Below is a small trained network, with its code and all its weights. Each question gives an input and a class and asks what happens when units are switched off, that is, made to give their printed mean instead of their output.

import numpy as np


def w(rows, s, z=0):
    codes = np.array(rows[::2]) - 128.0
    scale = np.full(codes.shape[1], s)
    scale[-1] = z or s
    return codes * scale


def f(y):
    return np.maximum(y, 0)


def log_softmax(a):
    a = a - a.max(-1, keepdims=True)
    return a - np.log(np.exp(a).sum(-1, keepdims=True))


def net(x, mask):
    res = np.array(x, float).reshape(1, 2) / 4 @ E
    y = f(res @ A[0][:, :-1].T + A[0][:, -1])
    res = res + np.where(mask, y, B[0][:, -1]) @ B[0][:, :-1]
    return log_softmax(res[-1] @ U[:, :-1].T + U[:, -1])


A, B = {}, {}
E = w([
[222,13,1,180,80,101,49,51,3],'x0',
[61,112,156,211,89,94,22,33,191],'x1',
],0.0099)
A[0] = w([
[144,156,151,33,134,134,224,227,94,101],'neuron 0',
[65,147,222,93,162,147,154,178,237,127],'neuron 1',
[85,128,175,149,128,107,94,74,198,86],'neuron 2',
[65,181,159,105,106,130,184,144,206,86],'neuron 3',
[47,130,168,157,130,126,94,92,250,119],'neuron 4',
[102,135,148,106,126,144,139,130,164,253],'neuron 5',
[164,98,101,106,184,162,184,150,190,102],'neuron 6',
],0.013,0.014)
B[0] = w([
[67,154,196,128,46,155,123,97,93,235],'neuron 0',
[167,62,43,147,148,146,118,113,155,254],'neuron 1',
[88,157,163,78,65,168,122,124,75,174],'neuron 2',
[140,126,89,58,133,139,107,76,87,208],'neuron 3',
[91,152,180,134,88,161,115,137,125,206],'neuron 4',
[169,152,193,189,121,2,246,159,56,212],'neuron 5',
[126,145,146,130,106,150,78,160,137,165],'neuron 6',
],0.022,0.024)
U = w([
[157,77,82,90,104,125,111,64,80,168],'0',
[61,179,197,103,83,166,120,133,117,122],'1',
[159,161,173,147,147,4,195,165,112,254],'2',
[111,129,133,120,193,150,103,228,139,71],'3',
[126,164,118,107,167,104,124,142,170,63],'4',
[132,151,116,87,154,95,119,128,148,61],'5',
[114,124,131,133,128,167,102,163,183,79],'6',
],0.015,0.0069)

Each question gives the input, the list of numbers given to net, and the class t.
The units are the neurons (one row each of A and B). Each row of codes is followed by its name. A weight is (code - 128) times the scale printed after its matrix; where a second scale follows, it is the last column's (A, B and U).
mask holds one flag per neuron, in row order. A switched-off neuron (its flag False) gives its mean, the last column of its row in B, instead of its output. The means were averaged over made-up inputs and are rounded, as every weight is.
A unit's drop is (log p(t) with every unit on - log p(t) with that unit switched off) / (log p(t) with every unit on - log p(t) with every unit switched off).
The circuit of an input: a set's keep is (log p(t) with only the set's units on - log p(t) with every unit switched off) / (log p(t) with every unit on - log p(t) with every unit switched off). Starting from all 7 units, units are removed one at a time, each time the one whose removal leaves the highest keep (on an exact tie, the one counted first), for as long as the keep stays at least 0.8.
circuit, biggest first: the units of the circuit, biggest drop first
most important unit: the unit with the biggest drop
k most important neurons: the k neurons with the biggest drops, biggest first
drop of u: that unit's drop, to one decimal
input [-3,3], class 2: circuit, biggest first -> (neuron 5)
input [0,3], class 2: circuit, biggest first -> (neuron 0; neuron 3)
input [7,8], class 1: 4 most important neurons -> (neuron 1; neuron 3; neuron 5; neuron 2)
input [-1,-3], class 2: 2 most important neurons -> (neuron 4; neuron 2)
input [4,-5], class 1: 3 most important neurons -> (neuron 1; neuron 5; neuron 3)
input [-4,-4], class 0: 4 most important neurons -> (neuron 1; neuron 4; neuron 3; neuron 2)
input [4,6], class 1: 3 most important neurons -> (neuron 1; neuron 5; neuron 3)
input [2,2], class 2: 2 most important neurons -> (neuron 1; neuron 0)
input [-8,7], class 0: 3 most important neurons -> (neuron 1; neuron 3; neuron 0)
input [-6,-2], class 0: drop of neuron 6 -> 0.0
input [5,-8], class 1: drop of neuron 1 -> 0.6
input [-6,-3], class 0: drop of neuron 3 -> 0.1
input [-1,2], class 2: drop of neuron 0 -> 0.5
input [-8,8], class 0: most important unit -> neuron 1
